Each item holds some of the marks $ ^ % § ~ *, at most 5. A symbol removes its mark if there, or adds it if room remains.

In the rows, 25 stands for zero.

Start, symbols taken left to right, then the item you end at.
Each answer is a row, close to the row of the item it stands for.
[ 17  24  33  19  28  22  37  34  28  27  25  18  23  29  24  25  23  32  34  17  26   8  25  27  25  25  22  17  24  23  35  27  12  40  27  21  15  23  17  19  31  25  23  19  25  11]
~ => [ 28  19  29  28  24  25  41  42  29  25  23  20  23  27  31  34  23  38  30  25  19   4  23  23  25  18  28  17  24  24  21  26  20  33  20  12  20  27  23  18  27  27  21  19  21  15]
[ 19  29  19  12  22  29  16  14  30  30  28  20  27  11  22  19  31  10  18  25  32  35  20  23  25  34  19  27  22  23  29  32  27  23  23  38  30  16  21  23  21  24  22  27  28  34]
$ => [ 16  32  12  16  23  19  16  15  30  24  24  21  22  10  30  20  22  18  19  23  26  31  24  25  20  29  15  25  18  19  33  26  28  21  22  42  22  18  13  26  21  19  29  33  28  22]
[ 20  23  25  18  15  31  20  17  35  26  29  28  27  11  33  23  30  16  17  32  22  33  20  15  30  20  18  27  27  21  23  29  36  12  15  32  34  21  25  21  17  23  22  33  28  37]
* => [ 20  18  24  19  14  31  25  15  26  31  22  20  33  12  35  11  27  19  17  24  18  29  13  18  34  26  31  21  26  18  15  30  29  24  12  23  27  22  22  22  30  38  21  30  27  33]
[ 30  20  28  26  19  30  20  26  19  22  27  32  32  31  24  23  30  19  26  23  22  32  16  23  27  20  39  21  26  20  19  30  35  31  26  10  17  22  30  25  22  33  17  15  16  30]
$ => [ 32  15  22  32  19  17  19  24  28  23  25  38  29  30  25  26  26  27  28  19  16  31  14  31  20  13  41  22  22  21  20  31  33  31  23   6  15  20  30  28  18  33  22  18  15  16]
[ 30  21  20  32  21  27  14  16  23  24  29  35  23  21  26  28  27  12  16  32  22  40  28  17  24  24  30  31  25  26  19  19  35  11  24  31  34  28  30  28  18  26  26  33  20  38]
$ => [ 30  22  20  35  18  21  13  19  27  22  24  36  25  18  26  35  24  23  18  28  18  31  22  29  24  19  33  27  21  27  16  22  36  16  21  30  28  28  32  30  15  18  33  36  31  24]
[ 28  33  16  27  27  20   7  24  24  25  30  29  24  30  15  34  26  22  30  24  30  29  26  32  22  27  23  24  17  21  37  29  32  28  31  24   9  19  29  30  17  18  26  26  22  18]
$ => [ 27  33  19  25  34  35   9  26  22  24  28  33  22  37  15  28  28  21  28  29  31  35  26  25  27  29  21  29  16  25  36  33  33  27  41  26  16  20  28  25  16  30  23  16  18  17]
[ 33  35  21  28  36  32  28  37  22  25  27  31  17  41  16  34  29  25  31  32  33  23  36  29  26  30  16  33  24  32  38  18  24  21  41  26  24  24  29  29  28  23  24  20  25  20]
% => [ 27  33  19  22  28  30  15  26  21  23  31  30  24  32  13  27  31  16  25  26  31  39  27  33  23  27  23  30  21  28  36  27  34  26  40  25  19  19  25  28  13  27  15  18  21  24]
[ 27  29  21  30  36  22  29  24  24  23  21  26  24  26  19  34  27  35  32  24  29  27  33  32  20  28  24  29  28  29  28  18  20  14  31  37  30  29  29  36  28  16  39  34  24  23]
^ => [ 28  36  21  33  33  18  23  30  20  16  27  31  23  34  16  37  24  30  33  29  34  19  31  29  18  23  15  27  21  30  28  26  19  25  35  26  20  27  30  26  19  17  30  22  21  13]
[ 28  29  19  31  33  16  25  26  21  20  27  25  19  24  18  32  22  37  30  29  27  22  31  33  21  24  20  31  26  31  28  18  22  14  26  35  28  31  34  36  28  18  38  33  32  20]
§ => [ 19  33  26  23  23  19  35  25  30  31  22  17  18  16  24  25  27  33  29  26  28  16  29  25  23  33  11  27  27  26  30  24  15  16  24  41  35  30  22  21  27  11  35  34  32  19]
[ 29  32  15  23  33  17   8  23  28  21  28  37  23  29  20  36  21  23  31  24  28  33  26  32  25  22  22  27  14  25  37  29  28  29  32  27   9  21  26  31  14  19  24  25  26  14]
% => [ 31  29  20  32  34  20  26  36  25  15  26  26  18  37  13  34  25  33  33  25  33  19  30  32  22  26  22  29  19  29  40  24  21  26  37  27  19  26  29  28  23  16  26  21  24  16]
[ 18  20  29  13  29  33  35  22  24  32  22  12  29  19  26  10  25  23  25  17  28  22  26  20  27  32  19  27  32  24  21  20  12  24  21  30  32  24  18  26  36  28  30  22  29  29]
% => [ 14  18  27  14  27  30  24  14  21  33  23  17  32  12  27   5  26  11  22  17  29  37  26  18  29  28  21  25  31  23  26  27  27  26  17  36  26  23  19  25  29  32  24  19  25  34]
[ 31  33  24  29  35  27  30  24  24  28  24  27  25  28  16  26  25  25  29  28  35  31  37  28  20  30  18  34  29  35  27  12  23  16  34  40  35  33  31  30  29  20  34  32  28  37]
§ => [ 20  35  25  18  27  32  33  28  27  27  25  16  20  22  23  23  28  22  22  32  33  23  33  19  26  39  13  28  31  29  33  21  18  15  26  36  36  23  25  23  27  20  24  25  33  34]
[ 33  26  37  40  22  25  36  35  23  16  21  27  26  38  26  37  20  35  32  23  23  13  23  26  25  15  35  21  21  30  19  21  21  29  28  14  22  30  26  29  26  26  25  24  20  14]
% => [ 30  18  26  33  23  21  21  27  26  22  22  35  29  32  26  27  23  29  27  16  18  29  16  28  25  16  41  23  20  20  20  29  31  32  28  12  14  24  26  28  18  30  22  22  18  19]
[ 31  26  32  28  38  27  33  35  20  25  22  23  23  41  17  23  22  28  36  18  37  21  32  28  26  30  28  27  25  27  30  20  20  32  36  17  19  24  29  22  33  29  28  11  21  21]
% => [ 24  21  25  19  32  30  20  25  21  31  28  30  26  36  17  18  30  19  32  16  36  39  18  31  27  26  31  23  25  25  28  29  30  33  32  19   8  18  26  29  26  37  25   5  23  24]
[ 27  15  23  23  28  22  14  13  22  32  24  25  33  19  19  11  23  20  28  16  30  48  25  29  23  31  30  26  27  25  22  17  31  28  29  30  27  25  28  33  29  34  33  20  30  36]
^ * => [ 30  37  22  19  27  28  12  25  21  23  31  30  24  31  13  30  31  17  28  27  30  36  23  26  25  31  22  25  20  27  37  26  31  22  39  22  20  20  32  29  19  25  23  18  27  23]
[ 26  21  25  26  34  20  14  24  19  21  24  32  29  27  16  19  22  26  34  16  24  33  19  34  29  23  29  21  20  22  26  28  29  34  34  13   9  26  21  31  24  28  28  12  22  14]
~ => [ 25  16  22  31  22  19  18  27  24  23  22  37  28  28  26  29  21  27  28  20  18  22  17  27  25  15  35  20  18  21  17  31  27  34  26   8   9  27  27  27  19  29  26  19  11  21]
[ 23  22  37  30  22  22  38  36  29  27  23  20  23  31  34  26  23  37  30  23  17   6  24  23  24  18  26  18  24  22  22  30  20  35  24  14  20  23  18  20  27  22  19  20  21  21]
$ => [ 26  22  36  28  17  33  37  38  28  26  28  16  25  36  37  24  28  28  22  26  21   7  25  16  29  25  27  20  30  24  16  30  18  32  21  14  28  24  27  15  29  35  14  14  20  24]
[ 24  13  19  20  32  19  19  11  22  30  22  28  29  10  19  17  18  25  30  11  29  43  23  36  22  27  30  20  24  20  27  23  26  29  23  32  21  26  21  38  28  28  37  26  28  31]
~ $ * => [ 36  23  22  31  18  29  17  14  25  28  28  35  31  20  23  25  28  15  23  33  20  38  23  27  24  23  29  33  28  25  19  25  35  12  28  32  38  24  29  30  22  26  27  31  22  38]
[ 27  26  28  29  34  30  36  31  19  21  29  23  21  42  16  22  22  28  38  16  34  28  28  29  26  27  30  26  25  32  27  21  18  33  36  15  19  22  29  28  34  29  28   9  23  20]
^ => [ 26  19  28  27  33  27  37  20  19  29  24  22  26  21  20  17  22  26  30  17  37  34  29  27  22  34  30  27  30  27  26  12  20  23  28  32  34  26  27  33  36  32  41  21  28  32]
[ 19  35  16  16  22  20  12  23  32  23  25  20  29  20  28  26  26  22  22  24  30  22  21  25  30  29  17  23  16  16  38  39  28  34  28  28  10  14  20  24  15  16  18  25  26  15]
* § % => [ 25  25  25  33  37  17  33  36  17  21  22  23  22  34  18  28  19  38  36  19  27  17  29  33  26  21  28  23  21  32  30  22  18  33  32  18  15  29  24  28  30  27  28  18  24  16]
[ 26  29  29  30  17  32  34  27  29  26  23  18  25  15  27  26  25  23  20  38  24  19  32  20  24  28  17  28  27  29  18  22  24  15  22  36  38  29  29  16  31  17  19  38  29  29]
^ => [ 33  38  33  24  21  35  33  34  33  20  31  22  20  36  27  37  31  22  21  36  19   8  26  12  28  31  18  27  26  23  25  30  20  21  27  14  30  23  27  16  21  20  15  27  20  23]
[ 37  34  28  39  27  23  26  35  27  20  22  33  19  34  23  47  24  32  26  33  26  14  29  24  21  16  23  28  23  28  21  27  22  22  32  18  29  28  30  25  20  13  25  29  19  14]
^ => [ 33  27  21  38  26  19  25  29  25  23  28  37  17  20  24  35  25  35  24  35  21  26  33  28  19  22  25  30  25  32  18  14  23  11  24  26  33  30  32  29  28  13  38  38  26  25]
[ 27  31  29  19  18  33  16  24  31  22  30  27  28  28  30  24  30  13  15  32  19  19  20  12  30  24  23  27  23  24  25  36  34  31  23  25  18  22  22  19  15  26  10  24  20  24]
^ * ^ ~ => [ 16  25  26  11  25  31  23  23  27  29  26  17  30  26  25  14  27  17  26  20  29  31  17  28  28  31  20  19  25  21  29  38  27  39  23  18  12  16  20  23  23  35  13  14  21  23]
[ 32  33  24  35  27  19  29  34  28  19  27  33  19  36  23  45  29  36  28  35  22  14  34  29  19  17  21  24  19  30  27  24  19  20  34  18  25  26  29  26  18  15  22  31  20  18]
§ $ => [ 25  35  32  27  16  35  31  34  32  12  26  18  20  35  25  33  36  27  20  36  22  11  27  14  21  23  17  29  21  29  24  32  17  29  26  20  28  26  28  17  23  20  12  26  20  19]
[ 32  34  28  35  23  16  26  33  28  19  26  36  20  35  25  46  28  29  30  33  17  17  29  30  21  18  21  32  20  34  26  21  25  18  34  18  23  29  29  27  19  17  25  25  20  14]
* => [ 32  22  30  36  26  17  33  34  25  22  22  29  24  37  18  33  22  39  37  25  19  12  26  27  22  19  33  24  24  24  20  22  22  33  28  14  18  31  29  25  26  26  29  22  20  18]
[ 15  35  19   9  24  35  17  20  31  27  28  21  25  22  22  21  33  15  24  28  27  25  25  21  33  32  16  23  20  19  36  41  30  32  29  26  19  16  18  22  15  25  15  14  18  22]
§ => [ 30  33  14  21  34  31   8  21  19  22  29  33  21  35  16  24  30  16  27  28  30  37  23  25  21  26  18  27  21  30  36  29  32  25  35  24  15  21  28  26  15  28  22  18  18  21]
[ 34  36  24  40  23  20  22  35  25  17  31  35  16  37  21  36  23  33  29  32  25  16  27  25  22  19  23  27  23  24  27  25  25  24  32  19  23  31  27  27  21  16  26  28  19  16]
§ ~ ^ => [ 20  31  17  17  27  21  33  18  28  25  29  17  19  15  25  29  25  30  27  27  32  14  32  27  21  25  10  28  24  27  33  23  20  20  22  37  33  30  18  27  29  10  32  35  31  19]
[ 17  15  30  17  30  34  37  23  22  29  23  10  30  19  25  13  29  25  27  22  30  23  29  22  25  35  21  26  31  26  21  13  16  30  23  32  35  27  24  25  34  30  26  25  31  30]
% § * $ => [ 22  24  15  26  26  14   9  17  21  26  26  34  28  13  21  30  22  22  27  20  23  37  25  36  24  27  24  28  17  25  32  21  34  17  32  37  25  28  21  29  20  18  37  34  32  28]
[ 21  38  25  17  27  22  32  32  26  20  24  19  16  31  24  33  27  31  31  29  31   8  32  27  23  29  11  20  22  28  37  31  14  29  28  23  14  26  15  25  21  18  19  24  26  14]
* ^ => [ 13  17  31  21  28  17  35  18  24  28  19  12  27  19  23  18  23  33  26  12  34  20  29  26  22  27  20  20  29  22  24  16  14  32  20  32  27  30  16  22  34  22  33  25  34  26]
[ 27  31  28  27  16  27  33  21  26  25  25  20  20  23  33  27  29  25  16  37  21  20  30  15  24  27  14  29  28  29  20  19  26  12  20  30  44  30  27  21  26  18  20  35  31  32]
$ ^ => [ 26  36  29  28  23  20  28  36  31  12  23  24  19  28  28  39  26  28  22  38  19   7  29  24  21  25  17  23  19  26  27  31  25  27  28  21  24  25  23  19  23  16  19  31  21  12]
[ 29   9  29  32  18  16  19  14  21  27  21  33  30  19  31  22  21  23  21  18  16  37  21  30  21  16  33  21  26  22  12  19  29  19  16  19  26  28  26  29  24  25  35  27  27  29]
$ => [ 31  13  25  29  16  24  19  14  20  29  25  28  31  17  30  17  24  19  21  26  21  43  21  26  22  22  37  28  28  23  14  16  36  20  17  19  33  29  29  29  27  33  24  25  19  38]
[ 25  22  29  22  18  31  23  24  28  25  25  22  30  27  27  19  30  15  15  21  23  23  19  20  31  25  32  18  25  19  22  35  29  33  19  15  18  20  22  15  22  37  14  15  21  24]
% ~ § => [ 29  24  32  27  36  31  29  29  17  22  26  20  23  44  12  25  26  31  33  21  29  27  29  23  22  27  27  22  27  32  30  23  17  35  35  17  21  24  27  24  35  30  28   6  23  23]
[ 21  12  31  27  15  21  40  28  31  30  20  18  24  18  39  23  17  30  19  24  19  10  24  20  26  21  32  22  26  22  13  20  20  20  11  25  30  29  24  23  29  24  27  31  30  26]
$ * ^ ~ => [ 21  42  26  19  25  29  28  36  24  18  28  16  23  39  21  31  32  28  29  32  33  15  31  20  24  31  12  31  23  33  38  30  18  28  32  26  24  24  20  22  28  22  18  22  25  20]
[ 25  16  19  24  30  17  15  12  21  27  24  24  31  17  23  20  19  24  26  14  28  39  20  32  23  28  34  20  22  21  27  19  26  28  20  31  20  24  20  35  30  28  34  24  32  26]
§ ^ $ * => [ 18  36  21  10  27  33  20  23  32  23  26  23  26  25  28  28  30  16  23  25  29  24  22  17  27  29  16  27  25  25  37  40  30  28  30  25  16  16  21  20  19  25  14  20  21  23]
[ 29  25  12  23  29  16  10  16  20  27  23  32  27  13  22  30  27  19  27  25  28  42  28  34  24  29  19  27  23  26  31  21  31  17  30  39  25  28  28  35  20  21  35  32  32  25]
^ $ => [ 29  36  22  20  33  30   6  28  19  22  30  30  24  32  15  27  30  16  29  23  32  41  30  29  25  30  23  29  18  23  35  29  33  26  36  27  18  17  31  29  15  30  18  21  18  24]
[ 22  18  30  28  23  23  37  25  24  29  17  20  26  17  33  25  20  32  24  23  22  12  25  28  24  21  24  21  29  25  13  19  16  27  10  29  31  28  21  20  32  26  29  33  29  32]
^ ~ => [ 17  29  30  20  30  20  30  35  29  23  20  14  24  33  22  21  24  35  34  21  26  10  26  24  21  23  22  15  26  22  32  31  16  42  21  18  16  19  21  22  33  27  19  19  27  14]
[ 29  20  20  34  21  22  13  19  23  28  23  37  26  17  27  33  22  21  22  25  19  33  23  31  24  17  28  29  23  24  22  23  31  12  25  27  32  25  30  28  18  15  29  37  24  27]
% % ^ § => [ 26  33  20  19  17  18  12  25  34  17  24  33  26  25  34  33  30  22  19  33  18  20  20  22  25  21  23  18  15  22  30  41  29  28  24  19  15  21  24  19  11  22  14  24  23  19]
[ 33  29  16  33  19  16  13  27  29  18  30  33  26  29  28  37  25  24  27  30  16  28  21  31  23  20  30  25  16  26  26  33  35  21  28  19  15  23  26  28  14  22  20  31  20  15]
$ % ~ => [ 32  38  23  26  36  30  23  37  22  18  30  28  17  46  16  36  25  27  29  30  34  23  33  30  25  30  23  31  26  33  35  24  23  24  42  24  23  28  35  30  26  22  23  19  23  21]
[ 25   8  31  31  23  28  16  18  18  29  22  34  33  21  29  19  24  17  19  22  13  39  17  25  22  23  34  28  31  21  15  21  37  21  22  25  31  28  29  27  28  39  32  26  27  37]
§ $ $ $ => [ 16  10  26  21  19  15  26  13  27  25  20  16  32  12  35  17  26  22  17  19  19  24  19  22  28  20  29  17  27  16  16  28  27  29  13  26  25  23  19  23  24  25  28  32  26  29]
[ 16  24  35  15  30  34  40  36  23  31  30   8  23  33  22  21  29  26  34  21  30  14  29  19  29  31  21  21  27  29  31  26  17  36  27  20  20  22  21  18  32  36  14  12  27  23]
* * % => [ 15  24  27  10  26  28  18  21  26  29  24  19  26  26  27  12  30  19  27  18  28  28  19  20  27  29  27  22  24  19  28  41  27  43  25  23  14  19  18  21  26  36  12  11  21  25]
